[120 155 142 115] Out: 120

[114 149 131 140 146 157 117] Out: 117

[[138 106 120 124 143]
 [125 139 133 132 119]] Out: 119

[[132 143 132 126]
 [104 106 132 130]] Out: 106

[[114 137 131 123 130 125 113]
 [144 127 123  98 114 138 122]] Out: 113

[110 102 137 124 145] Out: 110
---
[[153 112 115 149 124 154]
 [129 142 133 125 136 121]
 [118 132 129 117 129 115]] >> 112

[[105 149 121 151 157 135]
 [101 120 128 122 101 140]
 [146 118 109 132 153 135]] >> 149

[[134 134 127 136 155 132]
 [138 139 126 129 148 136]
 [122 118 128 125 112 122]] >> 134

[[143 152 113 121 131]
 [126 125 144 138 115]
 [124 101 153 138 119]] >> 152

[[150 132 124 149 107 136 131]
 [122 132 138 135 138 140 140]
 [138 110 117 128 113 130 140]] >> 132

[[109 114 150  99 135 150 119]
 [136 128 140 111 111 131 116]
 [121 133 136 121 131 136 115]] >> 114

[[130 130 109 120 122 112 123]
 [119 107 105 120 135 133 134]
 [123 144 114 149 112 122 133]] >> 130

[[113 112 154 109 148 147]
 [138 112 144 112 127 133]
 [121 132 146 128 139 120]] >> 112
---
[[127 129 131 133 134 122]
 [117 137 140 141 146 107]
 [112 139 136 142 141 106]] >> 142

[[141 128 121 130]
 [119 127 133 127]
 [107 127 128 126]] >> 127

[[122 151 144 142]
 [117 143 132 155]
 [117 143 131 155]] >> 143

[[128 132 136 127 128 133 130]
 [115 134 142 128 134 127 144]
 [118 135 149 126 137 129 146]] >> 137

[[119 119 126 131 149 120 144]
 [116 123 122 126 158 117 146]
 [148 129 133 143 117 155 135]] >> 117

[[155 128 139 137]
 [105 130 129 127]
 [148 122 138 121]] >> 122

[[136 132 142 142 148 128]
 [105 117 117 110 109 129]
 [147 139 125 140 147 136]] >> 140

[[115 117 140 111 113 141 115]
 [122 124 129 129 128 130 123]
 [149 143 113 149 147 113 149]] >> 147

[[131 124 105 138 127 138]
 [124 126 121 128 127 127]
 [129 127 147 123 131 126]] >> 123

[[156 111 106 150 135 103 110]
 [101 102 110 108 100 157 151]
 [149 137 112 142 139 111 106]] >> 139
---
[105 142 116 100] -> 100

[[114 113 133 124 126 127]
 [137 153 115 147 138 120]
 [137 123 144 115 118 133]] -> 124

[[124 137 143 124]
 [127 128 138 154]] -> 124

[129 135 144 145 126 124 153] -> 145

[[133 135 136 154 128 126]
 [136 136 135 153 129 126]
 [120 126 121 125 133 119]] -> 154

[[149 144 114 148 143 115]
 [109 112 143 108 114 134]
 [150 148 109 148 147 110]] -> 148

[[118 141 117 125 139 128]
 [128 128 114 154 104 138]] -> 125
---
[111 129 122 149 113 114]
122
[121 135 150 125 156 143]
150
[130 134 105 118 130 130]
105
[136 110 124 139 103 141]
124
[155 116 125 135 128 126]
125
[123 158 136 135 130 147]
136
---
[[127 131 111 139]
 [133 114 103 108]
 [134 116 104 112]] ⇒ 133

[116 119 108 154 105] ⇒ 105

[103 153 109 131 150] ⇒ 150

[[137 146 135 121]
 [137 111 128 139]
 [138 137 146 152]] ⇒ 137

[150 135 138 128 123 117 130] ⇒ 123

[129  98 122 111 156 123] ⇒ 156
---
[[139 143 108 119 102 124 105]
 [126 123 150 116 152 142 148]
 [126 134 137 122 146 144 142]] gives 105

[[137 127 114 140 137]
 [142 109 107 100 133]
 [121 136 138 145 126]] gives 137

[[101 155 151 132 124 135]
 [114 118 131 143 147 148]
 [140 134 113 125 115 119]] gives 135

[[118 141 124 125 137 128 136]
 [136 135 119 135 123 138 122]
 [148 138 106 143 117 154 113]] gives 136

[[138 113 122 144 131 126 114]
 [141 106 116 153 132 126 111]
 [114 124 141 134 117 135 124]] gives 114

[[128 147 142 137 108 106 133]
 [149 123 127 117 126 126 130]
 [144 118 140 130 110 119 124]] gives 133
---
[[107 146 132 123]
 [115 147 151 101]
 [142 133 153 105]] >> 147

[[131 139 117 143 130 138 131]
 [132 134 140 110 110 101 155]] >> 134

[[140 119 122 122]
 [153 129 114 145]
 [136 114 123 132]] >> 129

[[116 128 136 142 109]
 [110 132 142 151 106]
 [134 137 129 123 146]] >> 132

[[132 151 119 122 140 124]
 [133 119 121 125 107 130]] >> 119

[[ 99 120 123 123 140]
 [108 121 130 132 119]
 [114 125 128 129 121]] >> 121
---
[[143 123 134 129 136 109]
 [146 115 129 135 141 103]]
135

[[144 146 102 125 130 156 122]
 [148 117 137 132 140 141 113]
 [113 119 133 117 149 142 122]]
140

[[116 106 145 149 147]
 [135 122 132 132 138]
 [126 142 125 113 113]]
132

[[140 105 114 107 114]
 [147 123 113 105 152]
 [145 132 114 120 147]]
113

[[104 108 146 128]
 [129 134 121 119]
 [118 130 128 101]]
134

[[135 142 154 110 115]
 [130 143 143 116 129]]
143

[[126 129 146 125 126]
 [121 134 138 121 122]
 [131 123 156 132 132]]
138
---
[[139 120 130 126 128]
 [121 128 126 129 127]
 [139 122 120 126 152]] -> 139

[[129 141 115 139 115]
 [134 126 150 125 130]] -> 129

[130 113 123 132 104  98] -> 130

[109 145 111 130 105] -> 109

[[114 129 143 138]
 [155 147 104 108]] -> 114

[ 98 142 141 123 157] -> 98

[[117 124 139 139]
 [123 123 133 134]
 [110 148 150 143]] -> 117
---
(134, 142, 127, 120, 157) value 134
(128, 158, 112, 142, 140) value 140
(151, 124, 121, 130, 134) value 130
(135, 152, 126, 115, 150) value 135
(121, 154, 109, 103, 106) value 109
(143, 144, 146, 131, 101) value 143
---
[[128 115 121 137 146 127]
 [126 104 120 146 139 122]
 [130 126 130 128 126 126]] | 121

[[104 132 121 126 106 128]
 [129 127 129 127 128 128]
 [152 125 136 130 150 129]] | 121

[[128 127 137 136]
 [133 129 129 131]
 [106 123 140 119]] | 137

[[107 121 135 129 140]
 [120 133 146 115 136]
 [142 133 130 126 112]] | 135

[[131 115 127 150 126]
 [120 129 133 139 119]
 [142 112 137 144 120]] | 127

[[107 110 148 148]
 [105 108 150 152]
 [111 115 143 146]] | 148

[[143 133 138 133]
 [146 140 145 149]
 [125 122 122 133]] | 138

[[124 144 112 149 133 110 108]
 [151 102 154 104 104 147 153]
 [103 149 103 139 152 118 114]] | 112

[[112 148 144 143 154]
 [111 109 147 141 113]
 [141 117 110 116 143]] | 144

[[137 120 130 109 144 132]
 [115 120 122 150 126 123]
 [130 120 145 135 144 125]] | 130
---
[[128 123 115 126]
 [130 121 107 127]
 [130 120 106 127]] yields 115

[[126 124 133 123 133]
 [129 124 151 112 126]
 [129 124 153 112 125]] yields 133

[[116 125 126 143 130 146 121]
 [123 119 122 148 109 150 139]
 [146 126 110 131 113 135 106]] yields 126

[[127 149 134 128 122 125 125]
 [131 133 121 134 127 127 122]
 [133 114 120 116 133 123 126]] yields 134

[[129 119 127 125]
 [130 115 122 129]
 [129 103 121 131]] yields 127

[[154 107 142 111 122 115]
 [139 117 137 111 126 124]
 [141 147 131 118 121 112]] yields 142

[[126 128 127 128 148 127]
 [150 107 122 143 154 105]
 [136 151 108 148 124 150]] yields 127

[[103 141 108 107 153 152 148]
 [132 112 155 108 120 152 146]
 [146 131 137 141 110 113 117]] yields 108
---
[123 153 148 149] 123
[135 141 129 150] 135
[106 107 155 107] 106
[151 125 134 108] 151
[121 158 106 119] 121
[104 133 124 119] 104
[157 152 103 145] 157
---
[105 111 115 102 138] Answer: 115, 138
[145 106 125 127 130 113 109] Answer: 127, 145
[126 142 123 103 141 116 112] Answer: 103, 142
[133 125 151 126 107 137 127] Answer: 126, 151
[127 110 141 147 106] Answer: 141, 147
[102 133 122 116 122] Answer: 122, 133
